Here is a tiny trained network, its code and every weight. The questions are about switching its units off for an input and a target symbol, where a switched-off unit gives its printed mean instead of its output.

import numpy as np


def w(rows, s, z=0):
    codes = np.array(rows[::2]) - 128.0
    scale = np.full(codes.shape[1], s)
    scale[-1] = z or s
    return codes * scale


def norm(h):
    return h / np.sqrt((h * h).mean(-1, keepdims=True) + 1e-5)


def f(y):
    return np.maximum(y, 0)


def softmax(a):
    e = np.exp(a - a.max(-1, keepdims=True))
    return e / e.sum(-1, keepdims=True)


def log_softmax(a):
    a = a - a.max(-1, keepdims=True)
    return a - np.log(np.exp(a).sum(-1, keepdims=True))


def net(x, mask):
    ids = ['αδεηξστφ'.index(c) for c in x.split()]
    T = len(ids)
    res = E[ids] + P[:T]
    u = 0
    for l in range(2):
        q, k, v = (norm(res) @ M[l].T for M in (Q, K, V))
        z = softmax(np.where(np.tri(T) > 0, q @ k.T / 3**0.5, -1e9)) @ v
        res = res + np.where(mask[u], z, O[l][:, -1]) @ O[l][:, :-1]
        u += 1
        y = f(norm(res) @ A[l][:, :-1].T + A[l][:, -1])
        res = res + np.where(mask[u : u + 4], y, B[l][:, -1]) @ B[l][:, :-1]
        u += 4
    return log_softmax(norm(res)[-1] @ U[:, :-1].T + U[:, -1])


Q, K, V, O, A, B = {}, {}, {}, {}, {}, {}
E = w([
[94,144,72],'α',
[127,110,52],'δ',
[4,155,164],'ε',
[183,174,81],'η',
[99,144,192],'ξ',
[106,55,126],'σ',
[142,115,201],'τ',
[160,96,118],'φ',
],0.025)
P = w([
[143,126,174],'0',
[92,173,123],'1',
[68,189,114],'2',
[69,197,97],'3',
[68,195,94],'4',
[85,193,95],'5',
[80,190,85],'6',
[84,192,79],'7',
[68,204,81],'8',
[150,151,15],'9',
[159,139,9],'10',
[167,121,4],'11',
[175,99,2],'12',
],0.0037)
Q[0] = w([
[148,140,141],'L0H0',
[160,135,111],'L0H0',
[100,140,251],'L0H0',
],0.016)
K[0] = w([
[124,47,174],'L0H0',
[166,162,76],'L0H0',
[8,41,167],'L0H0',
],0.013)
V[0] = w([
[169,243,148],'L0H0',
[211,145,2],'L0H0',
[39,148,97],'L0H0',
],0.0081)
O[0] = w([
[116,254,246,3],'L0H0',
[239,162,89,94],'L0H0',
[55,145,25,174],'L0H0',
],0.0073,0.0028)
A[0] = w([
[129,182,61,251],'L0N0',
[217,147,100,151],'L0N1',
[108,1,183,174],'L0N2',
[108,96,151,209],'L0N3',
],0.0092,0.0031)
B[0] = w([
[77,130,222,176],'L0N0',
[214,167,254,165],'L0N1',
[69,124,12,254],'L0N2',
[165,86,28,185],'L0N3',
],0.0075,0.0089)
Q[1] = w([
[238,185,132],'L1H0',
[207,125,198],'L1H0',
[248,106,145],'L1H0',
],0.011)
K[1] = w([
[46,83,12],'L1H0',
[146,83,143],'L1H0',
[80,64,88],'L1H0',
],0.011)
V[1] = w([
[148,73,115],'L1H0',
[97,50,81],'L1H0',
[14,1,10],'L1H0',
],0.0058)
O[1] = w([
[122,173,105,132],'L1H0',
[121,8,87,176],'L1H0',
[55,121,92,255],'L1H0',
],0.012,0.0027)
A[1] = w([
[122,92,11,255],'L1N0',
[183,162,120,103],'L1N1',
[51,247,232,163],'L1N2',
[127,100,189,133],'L1N3',
],0.011,0.0049)
B[1] = w([
[218,200,145,246],'L1N0',
[61,246,102,138],'L1N1',
[254,135,106,171],'L1N2',
[173,139,77,137],'L1N3',
],0.0091,0.014)
U = w([
[80,206,94,3],'α',
[153,214,190,141],'δ',
[31,190,114,230],'ε',
[120,141,143,3],'η',
[72,150,216,153],'ξ',
[112,129,4,176],'σ',
[119,36,212,180],'τ',
[248,111,153,134],'φ',
],0.011,0.0048)

Each question gives the input, a string of symbols that net reads in full, and the target symbol t.
The units are the heads (3 rows each of Q, K, V and O) and the neurons (one row each of A and B). Each row of codes is followed by its name. A weight is (code - 128) times the scale printed after its matrix; where a second scale follows, it is the last column's (O, A, B and U).
mask holds one flag per unit, layer by layer, with each layer's heads first. A switched-off unit (its flag False) gives its mean, the last column of its rows in O or B, instead of its output. The means were averaged over made-up inputs and are rounded, as every weight is.
A unit's drop is (log p(t) with every unit on - log p(t) with that unit switched off) / (log p(t) with every unit on - log p(t) with every unit switched off).
The circuit of an input: a set's keep is (log p(t) with only the set's units on - log p(t) with every unit switched off) / (log p(t) with every unit on - log p(t) with every unit switched off). Starting from all 10 units, units are removed one at a time, each time the one whose removal leaves the highest keep (on an exact tie, the one counted first), for as long as the keep stays at least 0.8.
units of the circuit, in order: the units of the circuit, biggest drop first
most important unit: the unit with the biggest drop
top k neurons: the k neurons with the biggest drops, biggest first
top k neurons in layer l: the k neurons of layer l with the biggest drops, biggest first
drop of u: that unit's drop, to one decimal
input τ δ ε α τ τ φ ξ, target φ: top 3 neurons => (L1N2, L0N2, L0N1)
input η δ ε ξ φ σ τ σ τ τ σ, target φ: most important unit => L0N2
input τ η φ τ ε, target δ: units of the circuit, in order => (L1H0, L1N2, L0N2)
input τ ξ ξ, target ξ: top 4 neurons => (L1N0, L0N1, L0N2, L1N2)
input τ τ α φ φ α τ δ σ η α, target φ: top 3 neurons => (L1N2, L0N0, L0N2)
input σ τ η σ α φ, target δ: top 2 neurons in layer 1 => (L1N1, L1N2)
input τ τ η α σ ξ α, target φ: top 2 neurons in layer 1 => (L1N2, L1N1)
input α τ τ τ τ α α σ τ σ σ ξ η, target δ: top 2 neurons => (L0N1, L0N2)
input ξ δ α τ, target τ: top 2 neurons in layer 1 => (L1N0, L1N2)
input τ τ τ ξ ξ, target ξ: top 4 neurons => (L1N0, L0N1, L0N2, L0N3)
input δ η τ α τ φ, target δ: drop of L1N1 => 0.2
input ξ α σ α ξ ξ, target σ: drop of L0N0 => 0.1
input δ τ η σ δ τ δ α δ, target φ: drop of L1N1 => 0.1
input σ δ η ε ε α δ, target φ: drop of L0N0 => 0.4
input τ τ η δ η δ δ, target δ: most important unit => L1N1
